(in the rows, 128 means zero)
Each row is followed by its class.
[107, 64, 134, 110, 155, 135, 155, 133, 115, 131, 122, 125, 155, 123, 126, 118, 136, 121, 129, 110, 138, 104, 133, 112, 115, 94, 154, 145, 125, 111, 145, 124, 125, 149, 137] -> T
[94, 85, 132, 103, 73, 109, 123, 116, 137, 142, 145, 121, 130, 140, 136, 116, 140, 122, 135, 121, 114, 138, 127, 149, 113, 128, 161, 112, 128, 157, 72, 133, 144, 111, 132] -> H
[156, 127, 113, 139, 55, 113, 153, 116, 102, 132, 134, 107, 111, 138, 125, 134, 144, 192, 101, 112, 90, 177, 145, 164, 151, 136, 179, 86, 115, 140, 114, 138, 120, 90, 118] -> B
[113, 110, 167, 120, 157, 106, 122, 144, 165, 161, 127, 111, 172, 145, 119, 103, 97, 103, 110, 144, 123, 179, 140, 97, 93, 147, 110, 101, 151, 149, 56, 110, 153, 118, 122] -> M
[93, 59, 124, 112, 110, 127, 158, 116, 112, 188, 126, 139, 115, 125, 114, 138, 136, 143, 84, 135, 140, 145, 90, 179, 137, 117, 157, 159, 99, 117, 140, 99, 119, 106, 144] -> S
[136, 118, 118, 135, 130, 144, 134, 150, 119, 82, 115, 105, 132, 135, 147, 93, 147, 156, 130, 111, 104, 98, 142, 104, 126, 98, 154, 99, 120, 117, 85, 159, 167, 131, 127] -> W
[118, 112, 127, 128, 106, 114, 139, 116, 121, 171, 112, 123, 87, 144, 113, 122, 121, 183, 58, 163, 100, 144, 109, 165, 144, 139, 120, 74, 111, 120, 138, 100, 152, 98, 114] -> A
[169, 202, 105, 179, 96, 129, 118, 137, 114, 92, 135, 127, 108, 127, 125, 155, 133, 138, 162, 115, 140, 163, 140, 125, 150, 141, 129, 140, 129, 150, 140, 141, 106, 102, 117] -> B
[90, 106, 118, 112, 143, 131, 124, 137, 143, 161, 135, 153, 122, 128, 133, 116, 102, 69, 158, 135, 153, 60, 106, 139, 95, 108, 95, 169, 123, 116, 150, 107, 116, 173, 140] -> Z
[181, 199, 114, 171, 107, 98, 132, 145, 143, 110, 125, 111, 127, 154, 134, 113, 109, 147, 151, 121, 75, 151, 190, 95, 137, 128, 124, 71, 137, 151, 107, 158, 135, 110, 93] -> W
[140, 201, 116, 141, 117, 120, 98, 132, 155, 144, 133, 171, 91, 129, 126, 144, 94, 84, 162, 154, 102, 48, 149, 141, 109, 143, 68, 107, 137, 139, 204, 129, 84, 170, 108] -> Z
[118, 132, 112, 136, 137, 116, 141, 129, 138, 158, 122, 145, 115, 134, 116, 129, 98, 88, 157, 134, 145, 101, 128, 122, 125, 110, 94, 160, 126, 139, 188, 107, 105, 151, 117] -> A
[157, 167, 126, 154, 166, 149, 130, 142, 118, 96, 116, 136, 129, 110, 109, 149, 126, 115, 138, 132, 147, 120, 139, 99, 138, 132, 112, 156, 133, 128, 204, 133, 98, 139, 127] -> M
[133, 117, 117, 131, 116, 124, 143, 128, 132, 111, 115, 116, 137, 134, 139, 109, 127, 144, 134, 120, 82, 100, 169, 116, 123, 109, 149, 90, 129, 135, 135, 147, 133, 142, 121] -> V
[124, 131, 130, 118, 140, 135, 114, 138, 145, 114, 137, 129, 153, 131, 134, 120, 112, 70, 182, 104, 136, 94, 134, 97, 101, 115, 108, 150, 148, 146, 119, 139, 115, 164, 133] -> B
[145, 141, 120, 137, 108, 127, 125, 137, 132, 109, 122, 109, 126, 145, 144, 106, 118, 148, 135, 116, 85, 118, 149, 117, 121, 127, 129, 75, 134, 136, 106, 138, 143, 131, 113] -> B
[103, 69, 133, 85, 114, 124, 134, 114, 139, 163, 120, 105, 114, 147, 136, 82, 123, 169, 68, 138, 84, 105, 114, 145, 114, 120, 139, 61, 119, 115, 86, 111, 176, 115, 125] -> H
[138, 130, 105, 144, 96, 116, 145, 128, 113, 149, 132, 122, 110, 136, 117, 135, 116, 136, 131, 111, 129, 147, 133, 145, 139, 117, 141, 135, 119, 139, 142, 119, 112, 115, 121] -> B
[84, 81, 146, 103, 169, 119, 127, 131, 145, 159, 153, 154, 169, 110, 114, 146, 118, 32, 189, 117, 195, 118, 112, 105, 96, 112, 113, 229, 139, 131, 133, 113, 93, 167, 146] -> T
[107, 138, 108, 133, 81, 121, 122, 130, 147, 106, 140, 119, 128, 135, 150, 112, 139, 129, 163, 120, 107, 122, 149, 133, 120, 118, 138, 117, 121, 150, 70, 149, 151, 125, 128] -> V
[140, 144, 152, 122, 141, 141, 120, 108, 115, 117, 127, 137, 135, 107, 112, 158, 147, 134, 109, 150, 129, 131, 132, 134, 142, 161, 134, 127, 135, 119, 168, 140, 101, 127, 139] -> V
[117, 148, 106, 154, 57, 107, 108, 116, 131, 148, 140, 115, 74, 149, 135, 116, 130, 161, 116, 142, 117, 154, 118, 171, 137, 140, 122, 96, 110, 150, 83, 112, 157, 75, 113] -> H
[115, 111, 145, 116, 136, 128, 128, 138, 133, 126, 129, 115, 155, 140, 143, 106, 125, 134, 117, 133, 126, 141, 119, 116, 106, 139, 135, 108, 135, 110, 59, 132, 162, 129, 138] -> Z
[83, 30, 116, 85, 132, 134, 152, 139, 123, 131, 127, 128, 154, 126, 134, 99, 145, 93, 139, 100, 136, 69, 120, 127, 103, 65, 173, 168, 116, 125, 109, 142, 137, 156, 154] -> W
[100, 85, 131, 125, 153, 143, 147, 147, 117, 118, 134, 121, 168, 117, 115, 127, 139, 84, 149, 104, 197, 153, 112, 104, 115, 106, 147, 211, 128, 131, 105, 132, 131, 130, 151] -> M
[170, 164, 123, 158, 163, 144, 132, 140, 112, 97, 111, 143, 129, 110, 104, 154, 119, 107, 148, 125, 132, 97, 167, 96, 135, 124, 116, 144, 139, 136, 242, 142, 79, 153, 121] -> M
[149, 194, 158, 138, 117, 123, 98, 131, 144, 105, 147, 125, 146, 125, 130, 146, 145, 132, 137, 140, 139, 215, 130, 107, 148, 191, 118, 117, 156, 137, 62, 146, 143, 93, 127] -> L
[131, 164, 144, 134, 130, 112, 112, 124, 144, 155, 140, 135, 116, 132, 122, 135, 114, 133, 119, 157, 115, 143, 133, 133, 129, 157, 94, 100, 132, 127, 130, 112, 124, 115, 110] -> T
[122, 105, 123, 121, 112, 133, 135, 126, 116, 117, 125, 129, 110, 124, 129, 128, 148, 165, 108, 127, 95, 97, 138, 144, 132, 115, 148, 90, 116, 119, 144, 134, 132, 132, 123] -> T
[134, 91, 128, 124, 146, 152, 148, 122, 93, 116, 115, 113, 129, 119, 117, 123, 150, 151, 101, 110, 163, 123, 110, 123, 139, 109, 163, 153, 117, 105, 152, 130, 136, 117, 141] -> H
[129, 114, 149, 104, 146, 146, 122, 131, 133, 117, 120, 117, 132, 124, 133, 110, 146, 162, 82, 137, 112, 135, 115, 119, 137, 147, 129, 88, 139, 101, 92, 131, 166, 125, 136] -> L
[107, 87, 135, 115, 150, 102, 133, 140, 155, 190, 118, 111, 129, 157, 130, 78, 92, 131, 83, 148, 96, 121, 120, 127, 105, 110, 103, 87, 124, 117, 80, 102, 172, 118, 118] -> W
[101, 65, 135, 117, 123, 105, 161, 132, 130, 156, 113, 99, 149, 157, 130, 89, 120, 154, 90, 122, 119, 170, 126, 124, 117, 107, 149, 100, 123, 129, 61, 115, 181, 107, 125] -> A
[134, 148, 125, 152, 107, 134, 125, 134, 116, 108, 136, 133, 121, 118, 114, 152, 143, 121, 141, 132, 142, 149, 134, 135, 136, 140, 133, 151, 124, 149, 150, 135, 107, 113, 132] -> M
[107, 78, 107, 116, 114, 112, 142, 121, 123, 201, 127, 142, 100, 130, 114, 124, 104, 109, 120, 128, 125, 102, 127, 157, 132, 106, 116, 142, 120, 127, 190, 92, 109, 137, 127] -> L
[160, 187, 138, 154, 129, 123, 125, 132, 126, 115, 132, 130, 137, 133, 128, 142, 123, 135, 137, 134, 130, 155, 140, 118, 130, 157, 117, 119, 136, 122, 128, 139, 115, 122, 125] -> Z
[148, 150, 124, 157, 127, 136, 129, 133, 97, 99, 130, 135, 125, 116, 115, 153, 152, 120, 146, 121, 159, 133, 133, 120, 146, 125, 148, 169, 123, 130, 157, 154, 105, 115, 135] -> W
[126, 90, 155, 109, 183, 130, 145, 143, 122, 126, 125, 122, 184, 125, 117, 122, 126, 86, 135, 115, 155, 136, 131, 81, 114, 112, 150, 167, 145, 121, 115, 144, 126, 141, 142] -> W
[111, 122, 126, 154, 122, 106, 133, 149, 166, 130, 129, 108, 158, 165, 159, 78, 105, 100, 176, 106, 113, 149, 154, 105, 99, 102, 116, 126, 134, 158, 39, 127, 166, 123, 123] -> S
[151, 114, 125, 123, 146, 135, 151, 136, 120, 119, 114, 127, 141, 121, 121, 125, 130, 133, 123, 106, 113, 115, 155, 103, 139, 111, 145, 123, 140, 118, 175, 141, 117, 149, 128] -> L
[112, 80, 108, 108, 91, 133, 155, 135, 117, 110, 130, 114, 138, 139, 150, 99, 147, 154, 129, 98, 107, 102, 134, 136, 112, 94, 175, 112, 114, 118, 74, 149, 153, 137, 143] -> Z
[76, 63, 127, 89, 94, 136, 120, 114, 130, 140, 139, 120, 118, 130, 141, 103, 149, 128, 118, 129, 134, 104, 92, 154, 112, 121, 152, 128, 116, 127, 74, 119, 159, 120, 144] -> H
[179, 219, 129, 177, 149, 113, 121, 130, 128, 130, 130, 140, 118, 128, 111, 162, 102, 120, 152, 146, 127, 146, 162, 103, 146, 153, 82, 126, 139, 134, 209, 117, 81, 122, 98] -> T
[125, 87, 128, 107, 97, 112, 152, 125, 132, 148, 135, 122, 147, 133, 129, 118, 134, 129, 127, 107, 100, 145, 148, 130, 132, 119, 159, 119, 135, 139, 120, 135, 121, 131, 132] -> L
[118, 140, 111, 142, 105, 120, 127, 121, 134, 141, 132, 137, 109, 128, 129, 129, 120, 115, 148, 140, 115, 105, 142, 144, 129, 123, 117, 134, 120, 141, 159, 124, 112, 133, 125] -> V
[114, 148, 131, 121, 100, 123, 115, 125, 158, 136, 142, 151, 126, 130, 138, 138, 123, 99, 163, 138, 103, 114, 138, 143, 121, 145, 117, 123, 133, 150, 122, 135, 107, 141, 123] -> S
[137, 115, 121, 138, 156, 120, 142, 132, 132, 151, 110, 114, 125, 141, 124, 100, 103, 130, 112, 123, 131, 117, 133, 109, 119, 103, 119, 126, 127, 122, 152, 110, 141, 124, 118] -> H
[140, 168, 120, 146, 82, 126, 114, 118, 117, 142, 143, 124, 90, 132, 122, 144, 130, 158, 112, 140, 128, 164, 107, 164, 149, 160, 120, 113, 118, 134, 116, 118, 123, 92, 120] -> B
[128, 111, 135, 112, 166, 159, 133, 119, 113, 132, 115, 166, 124, 104, 115, 157, 126, 98, 133, 138, 127, 60, 122, 131, 132, 127, 124, 157, 129, 113, 240, 125, 74, 169, 141] -> S
[158, 153, 155, 150, 173, 137, 128, 128, 108, 148, 114, 116, 125, 120, 103, 142, 131, 173, 57, 152, 166, 212, 98, 121, 164, 172, 111, 130, 134, 87, 131, 105, 149, 82, 131] -> L
[113, 72, 167, 94, 190, 143, 127, 125, 122, 166, 121, 121, 163, 125, 110, 120, 109, 98, 95, 133, 162, 128, 89, 113, 107, 137, 114, 149, 145, 99, 127, 103, 129, 145, 147] -> B
[94, 100, 112, 112, 79, 98, 138, 119, 152, 178, 135, 117, 112, 150, 137, 97, 112, 146, 107, 143, 79, 129, 143, 163, 118, 120, 132, 81, 114, 141, 80, 114, 156, 113, 118] -> V
[130, 148, 119, 146, 111, 98, 126, 120, 144, 181, 134, 135, 108, 143, 112, 132, 94, 102, 141, 138, 129, 140, 132, 135, 124, 130, 100, 137, 128, 152, 163, 102, 106, 113, 111] -> H
[112, 96, 147, 99, 135, 117, 132, 138, 157, 137, 138, 122, 177, 133, 136, 108, 123, 91, 151, 108, 124, 150, 143, 93, 110, 128, 135, 132, 156, 137, 72, 139, 142, 145, 136] -> L
[123, 113, 141, 129, 202, 155, 134, 148, 112, 107, 118, 139, 163, 114, 125, 135, 123, 73, 156, 114, 193, 91, 111, 88, 109, 110, 122, 199, 140, 101, 169, 132, 110, 169, 151] -> Z
[116, 102, 128, 121, 127, 116, 142, 121, 120, 199, 124, 131, 101, 141, 116, 116, 106, 149, 71, 158, 124, 122, 99, 172, 122, 131, 111, 115, 108, 97, 147, 88, 134, 117, 131] -> Z
[104, 127, 121, 135, 96, 119, 122, 106, 116, 176, 138, 152, 91, 114, 106, 161, 131, 118, 115, 160, 144, 127, 110, 183, 141, 145, 122, 158, 109, 136, 183, 107, 93, 112, 133] -> V
[139, 117, 118, 119, 130, 135, 132, 128, 127, 141, 116, 136, 105, 121, 124, 125, 129, 147, 98, 133, 101, 101, 128, 136, 142, 126, 121, 105, 128, 114, 178, 121, 125, 135, 125] -> L
[124, 162, 144, 141, 128, 122, 115, 133, 138, 145, 141, 126, 131, 138, 130, 127, 120, 130, 122, 148, 154, 173, 103, 137, 122, 162, 105, 131, 129, 114, 70, 117, 147, 106, 133] -> Z
[130, 142, 101, 158, 134, 133, 134, 131, 116, 144, 121, 138, 77, 125, 121, 128, 119, 147, 122, 138, 132, 83, 124, 145, 140, 105, 99, 132, 103, 110, 196, 98, 116, 132, 115] -> T
[151, 154, 144, 130, 147, 136, 122, 112, 116, 130, 126, 136, 127, 116, 107, 152, 127, 118, 124, 135, 149, 126, 126, 115, 138, 149, 122, 142, 137, 123, 189, 130, 97, 127, 127] -> H
[83, 63, 143, 77, 88, 129, 138, 113, 129, 132, 132, 118, 123, 134, 135, 110, 160, 170, 77, 141, 95, 133, 98, 160, 126, 134, 165, 83, 118, 130, 58, 132, 169, 118, 139] -> A
[135, 147, 109, 144, 109, 118, 131, 132, 146, 131, 113, 109, 101, 148, 144, 93, 110, 175, 106, 142, 59, 104, 159, 131, 129, 122, 115, 47, 120, 128, 114, 128, 163, 123, 103] -> V
[144, 160, 116, 159, 130, 125, 125, 141, 126, 117, 129, 133, 122, 130, 126, 129, 123, 105, 163, 124, 137, 111, 144, 110, 131, 115, 119, 149, 127, 136, 148, 141, 113, 132, 122] -> W
[113, 70, 127, 102, 136, 118, 148, 145, 146, 128, 125, 109, 170, 145, 143, 81, 118, 100, 154, 94, 98, 88, 156, 92, 96, 78, 151, 117, 135, 137, 77, 154, 148, 160, 130] -> W
[159, 150, 135, 149, 152, 135, 145, 117, 109, 161, 109, 141, 103, 124, 106, 151, 117, 159, 81, 153, 122, 138, 124, 146, 156, 147, 114, 123, 117, 104, 212, 105, 98, 111, 121] -> S
[121, 152, 114, 146, 118, 107, 126, 127, 149, 169, 125, 126, 104, 142, 127, 113, 96, 132, 119, 151, 105, 126, 140, 144, 126, 129, 92, 105, 118, 133, 131, 108, 140, 118, 110] -> V
[131, 186, 116, 156, 64, 103, 105, 116, 147, 138, 137, 128, 87, 141, 135, 129, 126, 167, 119, 162, 77, 154, 147, 166, 140, 162, 110, 67, 117, 150, 97, 130, 145, 89, 109] -> V
[151, 108, 110, 121, 104, 138, 149, 131, 101, 88, 117, 126, 127, 124, 133, 127, 153, 152, 131, 107, 80, 76, 166, 118, 137, 101, 181, 95, 122, 129, 164, 170, 111, 144, 124] -> W
